Here are made-up objects, facts about them, and rows of numbers that follow some of those facts. Name the object behind each unnamed row.

Facts:
nevik:
q_126 > q_355 > q_333 > q_419 > q_467
q_160 > q_94
q_173 > q_478 > q_573
q_195 > q_383
q_220 > q_501 > q_335
q_26 > q_563 > q_751 > q_556 > q_750 > q_793 > q_503
q_27 > q_999 > q_901 > q_630 > q_575 > q_917
q_318 > q_759 > q_504 > q_816 > q_267 > q_502 > q_581
q_324 > q_982 > q_303 > q_314 > q_464 > q_531 > q_970 > q_406 > q_764 > q_696 > q_877 > q_782 > q_152 > q_590 > q_609
q_360 > q_864 > q_43 > q_727 > q_145 > q_486 > q_991 > q_810 > q_831 > q_338 > q_313
q_441 > q_491 > q_603 > q_483 > q_415 > q_171 > q_745 > q_371 > q_815 > q_19 > q_69
q_534 > q_564 > q_699 > q_524 > q_165 > q_870
q_59 > q_421 > q_635 > q_963 > q_671
q_597 > q_926 > q_950 > q_234
q_640 > q_582 > q_777 > q_717 > q_459 > q_825 > q_567 > q_404 > q_921 > q_72 > q_577 > q_158 > q_500 > q_580
q_738 > q_758 > q_62 > q_183 > q_149 > q_79 > q_902 > q_201 > q_994 > q_414 > q_437 > q_425 > q_34 > q_218
q_739 > q_423 > q_765 > q_281 > q_294 > q_488 > q_540 > q_408 > q_134
q_770 > q_599 > q_133 > q_964 > q_768 > q_762 > q_29 > q_802 > q_614 > q_455
q_779 > q_409 > q_140 > q_656 > q_624 > q_449 > q_161 > q_56
q_892 > q_854
q_930 > q_973 > q_749
flogilas q_938 <- q_133, q_27, q_324, q_333, q_360, q_415, q_626, q_717, q_770
flogilas q_230 <- q_140, q_816
flogilas q_432 <- q_149
flogilas q_454 <- q_158, q_294, q_759, q_963
flogilas q_681 <- q_160, q_165
flogilas q_467 <- q_161, q_441, q_877
flogilas q_577 <- q_171, q_524, q_69
flogilas q_673 <- q_173, q_314, q_414, q_540, q_59, q_727, q_825
flogilas q_28 <- q_183, q_810, q_854
flogilas q_879 <- q_220
flogilas q_502 <- q_26, q_281, q_421, q_531, q_749, q_777
flogilas q_699 <- q_303, q_802
flogilas q_950 <- q_313
flogilas q_421 <- q_318, q_554, q_609, q_917, q_926
flogilas q_94 <- q_338, q_581, q_996
flogilas q_758 <- q_355, q_409, q_671
flogilas q_459 <- q_404
flogilas q_999 <- q_406
flogilas q_744 <- q_423, q_803
flogilas q_201 <- q_43
flogilas q_478 <- q_437, q_575
flogilas q_656 <- q_455, q_564, q_779, q_782, q_79
flogilas q_762 <- q_467
flogilas q_781 <- q_478
flogilas q_597 <- q_483, q_603
flogilas q_29 <- q_491, q_534, q_764, q_864
flogilas q_324 <- q_500, q_502, q_656
flogilas q_750 <- q_504
flogilas q_501 <- q_56, q_590, q_614, q_739, q_765, q_793, q_879, q_970
flogilas q_738 <- q_563
flogilas q_267 <- q_599, q_870
flogilas q_749 <- q_625
flogilas q_582 <- q_635, q_768
flogilas q_171 <- q_751
flogilas q_245 <- q_758
flogilas q_640 <- q_902
flogilas q_72 <- q_990
{q_126, q_161, q_165, q_171, q_173, q_187, q_19, q_218, q_294, q_333, q_34, q_371, q_404, q_409, q_421, q_423, q_43, q_449, q_455, q_524, q_540, q_554, q_563, q_573, q_575, q_581, q_626, q_671, q_69, q_727, q_739, q_762, q_764, q_765, q_770, q_779, q_802, q_864, q_964, q_982} potri gruse
{q_133, q_220, q_26, q_330, q_408, q_415, q_483, q_488, q_567, q_582, q_59, q_590, q_630, q_749, q_759, q_793, q_854, q_930, q_970, q_973} potri lepabo
{q_134, q_152, q_183, q_27, q_314, q_324, q_349, q_414, q_425, q_437, q_464, q_491, q_503, q_531, q_556, q_610, q_751, q_758, q_782, q_877, q_902, q_94, q_999} potri flotatrem
{q_140, q_145, q_158, q_160, q_234, q_281, q_313, q_318, q_355, q_360, q_383, q_419, q_441, q_467, q_478, q_500, q_501, q_502, q_504, q_580, q_609, q_614, q_656, q_696, q_717, q_777, q_79, q_803, q_810, q_815, q_816, q_825, q_879, q_892, q_921, q_926, q_963, q_990, q_991, q_996} potri flufas
{q_149, q_195, q_230, q_303, q_338, q_406, q_486, q_534, q_56, q_564, q_599, q_603, q_624, q_625, q_635, q_745, q_768, q_831, q_870, q_901, q_917, q_994} potri zoder

Known rows:
q_902: [-14  20 -17  -7  38  12 -33  57  -8  -1  25  -7  -1 -24   8  31  -1  12
  -7  -5  -6  -1   7   3  16   6 -11 -29  11 -11 -22 -25 -12  42  -2  -6
 -14 -19  28 -21   6  -1  -4   9   9]
q_534: [-14 -17 -35 -15  33  16 -16  56  21  17  20 -28 -10 -30  -2  23  20   2
  -2 -12  -4 -13 -16  27  17   7  -9 -21   2 -12 -30 -21  -1  -3  -6   9
   0  -9  20 -11  15  -2  -4 -11   8]
q_491: [-20 -24 -15 -17  37  12 -28  45   9  22  25 -21  -3 -23   2  22  13   8
  -8  -7  -7 -10  -2  18  34   1 -12 -29  -1 -10 -30  -9  -5  14 -12   3
  -8 -16  19 -19  20   1  -3  -6   8]
q_79: [ -5  14 -17 -15  33  16 -16   8  22 -12  23  -1 -17 -40   0  35  -3  10
  26 -15   0  -4 -18 -10  39   0 -15 -22  10 -14 -17 -25  -9  28  32  -3
 -18  -9  21 -17   1  -7   2  19   2]
q_614: [-16  -2 -42  -4  40  10 -30  14  63 -34  51   1 -22  -6 -14  51  -6  12
 -10   5  15  -7  -9  -8   3  10  22 -55   9 -12   2 -28  -6  57  19  23
 -29 -25  29 -18   4 -40  -3  22  19]
q_59: [-24 -24 -16 -24  42  10 -15  50  15 -26  27 -38  12 -47   7   8  32   4
 -24  -7 -12 -17 -13  22  10   0 -32 -26   9  -7 -30 -13 -14  -1 -26  -4
  -5  13  40 -20  20  16  -4 -47   0]
q_501: [-22 -55 -42 -10  35  10 -13  20  76   9  52   2 -38 -14 -36  41  29  15
   0  19  19 -11  -4  -6 -37  11  18 -35  -8 -12  15  -4   8  31  14  20
 -29 -31  14 -22  27 -25 -10   7  26]
q_149: [ -4  14 -32 -10  29  15 -17  56   1   1  18  -5  -9 -27  -5  26   4  -1
   0  -1  -9  -7 -13  17   6   7 -11 -26   7 -14 -20 -25  -7  20   5  -1
  -7 -16  27 -33  10   1   1   9   2]
q_421: [  7   7 -28 -27  28  22 -43   1  -8  56   0 -22   4 -55  19  23 -25   6
   6 -26  -2 -14  -5  11  80 -12  11 -38  -3 -14 -59 -23   1   9  21  17
   8 -16  -3 -11  22   1  -4  23  15]
q_777: [ -2 -10 -18 -26  26  17 -26 -19  22  26  14  -5 -10 -42   4  33 -13   6
  18 -23  -1 -11 -22  -8  67 -10   2 -25  -3 -17 -34 -20   0   8  32   9
  -7 -17   2 -12  13  -8   2  27   3]
q_758: [-19 -23 -16 -17  38  12 -28  45  11  21  25 -22  -2 -24   1  21  13   7
 -10  -8  -7 -10  -3  17  35   1 -11 -30   0  -9 -32  -9  -4  15 -11   3
  -8 -14  20 -19  21   0  -2  -6   8]
q_815: [-40   7 -16 -10  26  10 -27  24  21 -30  32   5 -10 -30   6  54   1  17
  -3 -12  -2  -1  -9 -29 -17  10   2  -4   2 -24   2 -41  -7  14  17  -7
 -19 -28  16   4  -2  -4 -10  15   8]
q_699: [-31 -17 -16 -16  24  14 -24  40   1   9  22  -6  -6 -36  -1  29  15   7
  -9   4 -10  -7   1   3 -20   9  -3 -10 -10 -18  -9 -15  -2   4 -10 -10
  -8 -25  13 -27  21  20 -11  -1   6]
q_425: [-49  18 -13  -3  25   4 -35  79 -21 -27  30 -16   6  -8  10  45 -14  18
 -28  -6 -14  -5   9  13 -26  16   4 -15   0 -22  -6 -29 -11  18   0 -14
 -21 -39  27   5  11  -7 -11   5  25]
q_173: [-32 -27 -12 -25  42  11 -11  43  25 -28  29 -34   1 -46   4  13  31   2
  -8 -11 -12 -17 -21  13  21  -3 -35 -30  11  -8 -27 -14 -12  -6 -16  -1
  -8  14  36 -16  18  16  -2 -43   1]
q_419: [-29 -14 -16 -18  20  12 -12   6  21  -4  27   8 -18 -33 -10  38  14   8
  10  -8  -6  -5 -16 -22  -7   7  -9   0  -4 -22   2 -17  -2   2  21 -10
 -18 -29  12 -18  13  11  -5   8   1]
q_218: [-47  22 -11  -4  21   9 -27  75 -20 -41  25 -23   0 -20   8  46 -22  18
  -6   0 -12  -8   4  27 -32  18   6 -13  -4 -23  -3 -29 -10   9  12 -21
 -25 -27  25   6  12 -11 -11  11  33]
q_478: [-18 -33 -13 -23  33  15 -14   3  42   5  27 -14 -16 -36  -3  32  13   8
  18 -14   1 -11 -23  -2  41  -3 -11 -20  -3 -14 -21 -14  -1   3  16   4
 -13  -7  12  -9  12  -9  -1   5   2]

Rows to name:
No name comes twice in this set of rows, the named rows included.
[-19  11 -16 -13  35  13 -26  14  28 -26  29  -1 -11 -34   6  45  -5  13
   9 -13   1  -3 -15 -16  25   2  -6 -24   9 -16 -13 -35  -9  29  21   1
 -18 -12  22  -6  -4 -14  -2  20   4] : q_810
[-22  21  -9 -13  26   8 -25  23   6 -37  21 -23  -3 -24  10  49 -42  17
  15 -21  -5 -12 -20  20  39  -1   6 -31   3 -21 -21 -31 -10  17  49  -3
 -27 -14  21  17   6 -37   0  33  28] : q_609
[-32  12 -17 -11  29  10 -29  17  25 -45  33 -13  -5 -17   8  51 -19  12
  -3 -17  -4  -8 -19   0  26   6   6 -25   5 -20 -11 -35 -11  21  25   0
 -23 -21  25   5  -2 -25  -1  17  12] : q_313
[-28 -17 -18  -5  33  32 -12  17  53   5  33 -35 -40  -3  -4  32  28   1
  42 -21   0  -1 -23  43  79  35 -12  17 -11 -12 -18   0  -4   1  -6 -16
 -14 -18  14  -7 -12 -17   4   0 -12] : q_360
[-46   9  -4  -9  20   5 -18  45   4 -47  29 -14 -10 -21   2  56 -19  22
  10  -9  -7  -8 -13   6 -23  12   2  -5  -3 -26   4 -31  -8   4  36 -20
 -32 -27  20  20   7 -23  -8  20  28] : q_580
[  0   5 -24 -24  23  17 -24 -24  17  18  14  -1 -10 -41   2  33 -17   4
  15 -24  -2  -9 -22 -10  66  -6   1 -25   1 -18 -30 -20  -2  14  39   8
  -8 -22   6 -20  11  -4   4  26   2] : q_281
[-29  -8 -20   1  37  29 -24  60  21  21  31 -44 -27  12   1  22  29   0
  16 -15  -7   0  -2  61  74  40 -12   7  -9  -8 -29   5  -7  11 -31 -17
  -9 -26  21 -17  -4  -8   2 -10  -6] : q_27
[-45   9 -16 -10  24   9 -27  24  21 -37  34   1  -8 -25   6  56  -4  17
 -10 -14  -4  -3 -11 -23 -17  12   5  -5   1 -25   3 -40  -7  12  17  -8
 -20 -32  19   7  -1  -7  -9  15  11] : q_696
[-35  19 -19  -7  29  15 -33  56  -6 -16  25  -1  -4 -35  11  42   2  14
  -9   0  -6   0   9 -11 -28  15   0 -13   2 -19  -5 -36  -9  26  -5 -13
 -12 -25  21 -12   5  11 -13   8  11] : q_371
[-27  10 -21  -9  25   9 -23  56 -17  10  24   1  -7 -25  -5  29  13   9
 -11  -3 -11  -2   9  -6 -18  12 -13  -8   3 -18  -7 -15  -7  20  -1 -16
 -14 -36  22 -29  18  20  -7  -2  10] : q_464
[-41  17 -18  -4  30   7 -39  64 -11 -14  31  -4   5 -17  11  44   1  16
 -32  -6 -10   0  12 -10 -24  14   1 -15   4 -19  -7 -36 -10  27 -11  -9
 -14 -37  24  -6   6   6 -12   5  13] : q_134
[-26   0 -21   4  36  35 -28  55  18  31  26 -48 -29  16   5  22  22  -2
  23 -21  -7   2  -2  72  98  44  -9  13 -12  -8 -36   7  -6  13 -32 -18
  -5 -29  17 -17 -10 -12   4  -2 -11] : q_324
[-15   2 -25 -16  30  17 -25  25   5  -2  23 -10  -7 -28   0  23   1   0
  -6  -2  -8  -9  -7  11  26   6  -5 -32   1 -12 -22 -13  -8  19   0  -1
  -9 -18  23 -38  16   9   0   2   3] : q_524

The same objects again, as new rows of numbers:
Known rows:
q_432: [  0  13  34 -37 -16   8   8  14  17   1   1  -9  -1   2   9 -13 -12  -1
  -5  34   8  -3  -9 -12 -10 -19  19  -3]
q_501: [  -9  -16    6  -17    1   15   -5    3  -23  -25   34   17   15  -10
 -101   37   39   22  -15  -20  -15    5   27  -18    4  -88  -53   -9]
q_681: [ -2  13  34 -37 -17   9   6  13  17   4   0  -7   2   3  15 -10 -12  -1
  -8  35   7   0  -8 -14  -8 -19  20  -5]
q_524: [ -8   5  -7   4   4   0 -16  13  -3 -13  -6   1   1   3  19  10  -9 -20
   4 -12  11   7 -13  -6  16  -4 -13  -6]
q_26: [-24  23  18  29 -11 -12  52  52  -8  28 -40  10  -1   6 -38 -53  33 -59
  18 -46 -27  30   4  24  -5  -9  38 -24]
q_406: [ 10  15  -2  -1  14   8   5 -25  11  18   2  10 -15   4 -12   6   0  24
 -18  16  -5   2  -5  15   0  31   2   3]
q_563: [-13   9   4   5   1  -1 -16  26  -8 -17 -10  -1   1   2  17   9   4 -27
  10 -22  10  11  -2 -16  23 -16 -10  -6]
q_333: [ 34 -13 -28  28  14 -17 -57  28  11  -1  -6   2  29   3  39  -8 -52  -4
  14 -31 -49  46  38  -5  -1  -7 -17  10]
q_195: [-15  24  49 -11  -4  -2  -7  10  -9   0  -4   8 -13   2  -3   4  39  -9
  -5  -8  11  27  21 -23  39 -17  24  -2]
q_656: [ -8 -52 -58  51 -23 -14  22  57  20  35 -50 -46 -10  18  68  -8  49  41
  32  -3  49 -50  26  -3  36 -30 -27  70]
q_152: [ 35   3 -14  -4  -5  16  -5 -42  17  11  16  -3  -1 -16  -2   6 -21  33
 -18  14   5 -19 -49  36 -46  65   3 -16]
q_610: [ -6   6  34 -15 -25  -3 -11  -1   7   1   7  -2  19   1  13  14  17   0
  14  11  27 -11 -16  -4  -9  -3   6 -14]
q_950: [  0  11  38 -18 -10   5   3  19   2  -6  -1  -9 -14 -11  12 -26  -2  -9
 -13   2   6   5   1 -21   5 -28  28   1]
q_330: [-13   0   7 -32  -9   8   9  15   7  12  11   4   1  17   8  19  15 -23
  17  12   3  29   4  -4  -4   6  24 -25]
q_926: [-45 -27 -16  11  12 -51   7 -22 -68 -11  17  25  20  14 -11 -44 -21 -24
  10  -3  -3  -6 -12 -14  16 -23  -4  23]
q_486: [  3  21  22 -14   5   9  -1 -14   7  10   3   7 -18   0 -14   7  17  12
 -18   9  -1  17   2   2  14  22  16  -4]
q_590: [ 31 -23 -68  -7  38  61  15 -36  11  25  55  40   3   4 -90  59 -34  44
 -32  -1 -40   2 -16  53 -76   3 -57 -32]
q_459: [ 11  12  27 -18  -7  11   4   9   6  -2  -1  -9 -13  -9   7 -23  -9   2
 -20  10   5   6  -8 -13  -6 -13  24  -2]

Name these rows:
No name comes twice in this set of rows, the named rows included.
[ 29  -8 -18  28  12 -21 -61  38   4  -4  -7   1  30   7  39  -9 -45 -16
  20 -39 -45  49  46 -17  10 -22 -13  11] : q_770
[ 31  -9 -32   9  11 -15 -53  24  28   8  -2   0  42  17  35   6 -60   0
  24   0 -50  42  28   1 -16  -1 -24   7] : q_626
[-20 -10   8   3   5   3   4  27 -23   4   7   8  -4  14   7  10  18 -31
  15 -33   3  27  25 -13  15 -32  14 -10] : q_220
[  0  22  28 -13   4   3  -1 -10   3   8   1   6 -17   1 -11   5  20   6
 -17   7   1  17   4  -6  18  15  15  -5] : q_624
[ -9   8   1   6   2   0 -17  20  -4 -14  -9   0   2   0  14   9  -3 -24
   7 -17   7  11  -6 -12  19 -11 -12  -5] : q_43
[ -7 -47 -57  30 -13  -9  19  26  12  22 -24 -35 -12  12  52   3  35  41
  22  12  45 -48  14  -6  26 -12 -26  56] : q_79
[ -14  -23  -19  -22    9   23    2   -6   -7  -10   44   29   38   10
 -112   55   19   37   -4   16  -20  -17   20   -2  -25  -92  -87   -7] : q_879
[ -1  -5  -3  28  27   2  40 -72  18 -34  -8 -23  -6 -13 -33  31   4   8
  19  37 -25 -77  68  23 -11  26  -3  19] : q_825
[  3  27  18  43 -22 -12  38  15   7  29 -38   8  11 -11 -44 -57  16 -18
   7 -28 -11 -15 -40  45 -36  19  15 -15] : q_531
[ 20  14 -25 -11   6  17  -9 -10  19  -5  -1  -4  -8 -10   0  14 -23   5
 -17  11  -2   8 -39  15 -15  48 -12 -22] : q_19
[ -6  -3   7 -16  -2  10   6  13  -8   5   8   5 -12   4  12   8  14 -24
   5 -20  -2  34   9  -5   7   6  28 -23] : q_630

Now the same objects, written a new way:
Some objects and their rows:
q_793: [  2  -3 -14  -6  22  14   4   5  -6  -9  12   8  22 -15  -7  -4  67   5
  15  -5 -12 -11   3 -21 -23  43  37 -11   2]
q_415: [ -4  -9 -15  31 -10 -22  -3  -8  14   2   3   6   2   6  -8  14  28  10
  45  -7 -16  -6 -16 -14  -8  -2 -10  33  22]
q_781: [ 20   0 -12   2  -7 -18  -1  17  -5  -8   3  -8  -5   0  -4  -6 -17  22
 -10 -15  -3  -7 -11  15 -18  -6  -8   4  -3]
q_94: [ 17  -9  -3  -5  -9   3   4   5  -5  -7   1   1   0  16  -3  -7 -18  18
 -12 -15 -14 -10 -15  12 -20  -8  -9   2  22]
q_140: [ -1 -10  -2  -6  -4  12  -4  -5   5  -9   3  -9  10  12  -6   0 -18  -5
  -6 -15 -15  -6 -14  -1 -11   0  -8  -9 -24]
q_149: [  1  -9  -3  -4  -6  -9  -8  14   1  -9  11   1   6 -10  -7   4  -1  13
  -8 -14 -15  -6   0  11 -15  -8   3   7 -17]
q_877: [  1   9  -5  -7  -3 -20  12  16  24  -8  24  15   1 -12  -8   7  20  -3
   4 -16 -13  32  14  20  67 -11  14  15 -20]
q_950: [ 17  -7 -10   1  -8  -9  -3  14  -6  -6   2  -9  -5   7  -3  -6 -19  24
 -10 -14 -12 -10 -14  10 -22  -7  -9   1   3]
q_577: [ 23  36 -10   4  -6 -20   5  28   5  -9  14  -2  -6  -9  -3   3   1  15
  -9 -16  20   3   9  29  29  -8   5  15 -19]
q_765: [  1  -9 -14  -8  -1  31  -4   4  -7  -9   3  -8  32 -13   1  -5  47  11
  21  -2 -14 -12  -8 -19 -22  56  31 -12  11]
q_870: [  1  -9  -3  -4  -6 -15  -7  16   4  -9  15   4   5 -10  -7   5   3  10
  -8 -14 -14  -7   3  14  -6 -10   7  10 -20]
q_294: [  1  -9 -11  -6  -7  -1  -6  -4  -4  -5  11  -9   4  -9  -7  -6 -17  -5
   7 -16 -14  -7 -14  16  26  -5  12   0 -25]
q_201: [ 22  16  -9   4  -6 -19   1  25  -4  -8   3  -4  -5  -4  -1  -1  -9  21
  -9 -16  10  -6  -1  20  -2  -8  -3   8  -4]
q_459: [ 18  -2 -11   2  -7 -18  -2  19  -5  -7   2  -8  -4   2  -2  -5 -17  22
 -10 -15  -4  -8 -12  14 -18  -6  -8   4   0]
q_681: [ 19  -3 -10   1  -7 -18  -1  18  -4  -8   2  -7  -5   1  -3  -5 -18  21
 -11 -15  -5  -8 -10  13 -19  -7  -7   4  -2]
q_991: [ 11  13  -3   3  -7 -19  -1  12  -1  -9   3  -8  -3  12  13   3 -17   5
 -10 -16  15  -8  -6  17  -8  -4  -9  -8  -3]
q_318: [ -5  -9  -6  -6  -7  33  -6  -2  18  -9   3 -10   1   2  -6  -5 -20  -7
  -9 -10 -17  -9 -13  -2 -21   0  -2  -9 -28]
q_464: [ 19  -3  -9  -5  -9 -18   5  15  -3  -8   2   7  -3   6   2  -6 -17  16
 -10 -15 -10  -8  -8  16 -16 -10  -8   4  27]

Which object is each row?
No name comes twice in this set of rows, the named rows included.
[ -4  -8  -8  -7  -8  25  -6  -1  19  -9   3  -9   0  -1  -6  -4 -20  -6
  -9 -11 -16  -9 -10  -1 -18  -4  -1 -10 -28] : q_926
[ 23  10  -8  -4  -7 -20   7  21  -2  -8   3  10  -4   1   3  -5  -7  17
 -10 -16   0  -6  -2  21   1  -9  -5   7  23] : q_503
[  0  -7  -3  -4  -6 -20  -5  20   8  -9  21   7   3 -10  -7  10  13  10
  -7 -14 -13   0  10  16  10  -9   8  12 -21] : q_406
[  1 -11 -14  -8  -3  46  -6  -3  -8  -9   3  -9  34 -13  -1  -6  36  13
  17   0 -15 -14 -14 -19 -25  61  27 -12  14] : q_739
[  2   8  -6  -6  -2 -18  11  18  23  -9  22  17   1 -11  -8   8  24  -6
   4 -16 -12  29  14  20  62  -8  11  12 -15] : q_437
[ -7 -10 -12  -5   7 -21  -9  20  11  -7   8  14  -5 -13  32  23 -20   7
  11  -7 -13  -5  42  -7 -18  -9  -9 -10  25] : q_502
[ 20  -8  -5  -5  -8 -13   4  14  -4  -7   1   6  -2  10   1  -6 -17  18
 -11 -15 -13  -8 -13  15 -19  -8  -8   3  28] : q_556
[ 27  50 -11   0  -8 -25  -1  31  -3  -9  23   0  -6 -12  14   4  15  -2
  -2 -16  44   8  16  39  61  -8  10  10  -9] : q_218
[ 25  43 -11   0  -8 -24  -1  28  -4  -8  20  -2  -6 -11  12   2  11   1
  -3 -16  39   1  11  36  52  -8   8   9  -7] : q_34
[  9   0  -1   3  -7 -18  -3   9  -4  -9   3  -9  -1  17  11  -1 -17   6
 -10 -15   5  -9 -13  15 -19  -4  -8  -8  -1] : q_145
[ -6  -5  -9  -6  -7  -9  -7  24  21  -9  19  -1  -4 -12  -7   4 -15   1
  -8 -14 -15  -6  13  16 -13 -11  18   6 -28] : q_917
[  2   3 -13  -5  23   9   6   8  -5  -9  15   7  21 -14  -5  -2  70   5
  18  -6  -7  -8   7 -21 -21  41  39 -10   1] : q_970

